[[-0.40 -3.05  0.39  1.43  1.87]
 [-0.05  3.23  2.30 -3.55 -2.66]
 [ 1.70  2.79 -4.93 -5.91 -1.09]]
|
[[ 3.23  2.30]
 [ 2.79 -4.93]]

[[ 2.46  2.70 -5.50  4.01  0.84]
 [ 6.24 -3.70 -1.28  2.79 -4.32]
 [-4.18  4.40 -1.65 -1.87  5.64]
 [-2.74 -1.78  3.61 -2.90 -1.19]
 [-0.21  3.43 -3.05  4.79 -0.80]]
|
[[-3.70 -1.28]
 [ 4.40 -1.65]]

[[ 2.95 -5.70  2.22 -2.85]
 [ 1.31  1.24 -5.94  1.92]
 [-0.37  2.21 -3.51  0.22]]
|
[[ 1.24 -5.94]
 [ 2.21 -3.51]]

[[-1.59  1.04 -3.19  3.34 -0.70]
 [-1.65  0.66 -3.17  4.85 -1.33]
 [-2.81  2.00  1.41  2.50 -0.35]]
|
[[ 0.66 -3.17]
 [ 2.00  1.41]]

[[ 5.52 -0.18  1.39]
 [ 6.33 -0.24 -2.31]
 [ 5.77 -0.37  0.10]
 [ 6.47 -0.10 -4.32]]
|
[[-0.24 -2.31]
 [-0.37  0.10]]

[[-3.13  5.02  1.15]
 [-1.04 -5.39 -0.58]
 [-5.53  2.41 -4.45]]
|
[[-5.39 -0.58]
 [ 2.41 -4.45]]

[[ 2.86  5.27 -4.72]
 [ 0.80  3.16  6.39]
 [-2.09 -0.43 -3.84]
 [-3.92  2.02  0.71]]
|
[[ 3.16  6.39]
 [-0.43 -3.84]]
---
[[ 2.59  0.80 -0.39  1.97 -1.92 -1.57  0.84  0.10  3.27  0.27  1.71 -2.72
   2.98  3.73]
 [-3.26 -1.68  0.50  1.01  0.52 -1.92  2.14  1.17  0.87 -0.37  1.87 -2.80
   4.99  0.95]]
|
[[-3.26 -1.68  0.50  1.01  0.52 -1.92  2.14  1.17  0.87 -0.37  1.87 -2.80
   4.99  0.95]
 [ 2.59  0.80 -0.39  1.97 -1.92 -1.57  0.84  0.10  3.27  0.27  1.71 -2.72
   2.98  3.73]]

[[-0.78  1.76  3.47  0.41  4.73 -0.01 -3.81  0.89  3.18 -3.73  4.08 -0.66
   0.56 -1.04  1.58]
 [ 2.58 -1.75 -0.45 -2.96 -2.39 -0.11  2.48 -1.42  1.03  3.32 -1.50  2.55
   1.05 -1.77  0.15]
 [-0.06 -0.77 -1.33 -0.27 -2.62  0.28  1.73 -1.12 -3.28  0.72 -0.60  0.09
   1.71 -1.43  0.07]
 [-0.48  0.58  0.15  2.94  0.33  1.74  2.19  0.42 -0.25  0.82 -0.75 -0.93
  -2.05  2.91 -0.85]
 [-0.98  0.58 -1.21  2.38 -0.07  1.81  0.87 -0.58 -1.96 -0.21  0.23 -2.07
  -0.54  1.13 -0.58]
 [-1.50  3.04 -2.79  3.78  2.79  2.46 -2.92  0.74 -1.99 -1.98  3.21 -4.09
   1.29  1.91  0.54]]
|
[[-1.50  3.04 -2.79  3.78  2.79  2.46 -2.92  0.74 -1.99 -1.98  3.21 -4.09
   1.29  1.91  0.54]
 [-0.78  1.76  3.47  0.41  4.73 -0.01 -3.81  0.89  3.18 -3.73  4.08 -0.66
   0.56 -1.04  1.58]
 [ 2.58 -1.75 -0.45 -2.96 -2.39 -0.11  2.48 -1.42  1.03  3.32 -1.50  2.55
   1.05 -1.77  0.15]
 [-0.06 -0.77 -1.33 -0.27 -2.62  0.28  1.73 -1.12 -3.28  0.72 -0.60  0.09
   1.71 -1.43  0.07]
 [-0.48  0.58  0.15  2.94  0.33  1.74  2.19  0.42 -0.25  0.82 -0.75 -0.93
  -2.05  2.91 -0.85]
 [-0.98  0.58 -1.21  2.38 -0.07  1.81  0.87 -0.58 -1.96 -0.21  0.23 -2.07
  -0.54  1.13 -0.58]]

[[ 1.69 -2.83 -3.14  2.95  1.88 -1.46 -3.83 -0.27  0.00]
 [ 3.35 -2.74 -0.36 -3.84 -6.14  0.38  3.42  3.33 -1.18]]
|
[[ 3.35 -2.74 -0.36 -3.84 -6.14  0.38  3.42  3.33 -1.18]
 [ 1.69 -2.83 -3.14  2.95  1.88 -1.46 -3.83 -0.27  0.00]]

[[ 3.07  2.77 -2.22  3.83]
 [ 4.01  3.25 -3.20  3.90]
 [ 3.82  1.67 -1.84  4.94]
 [ 2.09  2.45 -3.36  4.11]
 [ 3.46  1.70 -2.32  3.71]
 [ 3.65  2.83 -2.27  4.68]
 [ 2.26  2.68 -2.78  3.78]
 [ 4.14  2.89 -1.76  5.15]
 [ 5.41  1.29 -2.47  5.05]
 [ 3.41  2.14 -2.21  4.52]]
|
[[ 3.41  2.14 -2.21  4.52]
 [ 3.07  2.77 -2.22  3.83]
 [ 4.01  3.25 -3.20  3.90]
 [ 3.82  1.67 -1.84  4.94]
 [ 2.09  2.45 -3.36  4.11]
 [ 3.46  1.70 -2.32  3.71]
 [ 3.65  2.83 -2.27  4.68]
 [ 2.26  2.68 -2.78  3.78]
 [ 4.14  2.89 -1.76  5.15]
 [ 5.41  1.29 -2.47  5.05]]

[[ 1.49  1.03 -0.48  0.68 -0.49 -0.44 -0.17  2.55  0.11  0.32  0.68]
 [ 3.34 -2.12 -0.15 -2.03  0.98  0.38  0.59  1.82  0.27  0.68  0.08]
 [ 3.55  5.41 -1.07  0.85  0.53 -0.29  0.50  4.45 -0.73  0.50 -1.40]
 [ 0.48 -0.99  0.21 -0.85  0.42  0.45 -0.26  1.12 -0.21 -0.56  3.11]
 [ 1.18 -0.04 -0.74 -0.74 -0.59 -0.91  0.35 -0.16  0.36 -0.42  1.42]
 [-1.23  3.80 -1.13 -1.18 -0.58  0.13  0.01  0.70 -1.08  0.23  0.90]
 [-1.31 -2.95 -0.30  0.16 -0.09  0.09  0.47  1.38 -0.09  0.25 -0.66]]
|
[[-1.31 -2.95 -0.30  0.16 -0.09  0.09  0.47  1.38 -0.09  0.25 -0.66]
 [ 1.49  1.03 -0.48  0.68 -0.49 -0.44 -0.17  2.55  0.11  0.32  0.68]
 [ 3.34 -2.12 -0.15 -2.03  0.98  0.38  0.59  1.82  0.27  0.68  0.08]
 [ 3.55  5.41 -1.07  0.85  0.53 -0.29  0.50  4.45 -0.73  0.50 -1.40]
 [ 0.48 -0.99  0.21 -0.85  0.42  0.45 -0.26  1.12 -0.21 -0.56  3.11]
 [ 1.18 -0.04 -0.74 -0.74 -0.59 -0.91  0.35 -0.16  0.36 -0.42  1.42]
 [-1.23  3.80 -1.13 -1.18 -0.58  0.13  0.01  0.70 -1.08  0.23  0.90]]

[[ 3.23  2.32  0.04 -2.99  2.29 -0.20  1.02  0.73 -4.87  3.08  0.74 -2.99]
 [ 0.75  2.52  1.16 -5.85  3.01 -0.55  0.83  1.71  2.14  2.76 -1.76  2.02]
 [-0.68 -0.44  3.43  0.03 -0.32  1.33 -1.18  0.70  2.81 -0.26 -3.68  2.82]
 [-2.52  3.90 -6.42 -2.97  5.91 -2.61  5.87 -1.99  0.79 -0.20  4.65  1.06]
 [-0.19 -1.07  0.17  3.22 -1.21  0.98  0.01  0.30  2.51 -0.75  1.40  1.42]]
|
[[-0.19 -1.07  0.17  3.22 -1.21  0.98  0.01  0.30  2.51 -0.75  1.40  1.42]
 [ 3.23  2.32  0.04 -2.99  2.29 -0.20  1.02  0.73 -4.87  3.08  0.74 -2.99]
 [ 0.75  2.52  1.16 -5.85  3.01 -0.55  0.83  1.71  2.14  2.76 -1.76  2.02]
 [-0.68 -0.44  3.43  0.03 -0.32  1.33 -1.18  0.70  2.81 -0.26 -3.68  2.82]
 [-2.52  3.90 -6.42 -2.97  5.91 -2.61  5.87 -1.99  0.79 -0.20  4.65  1.06]]
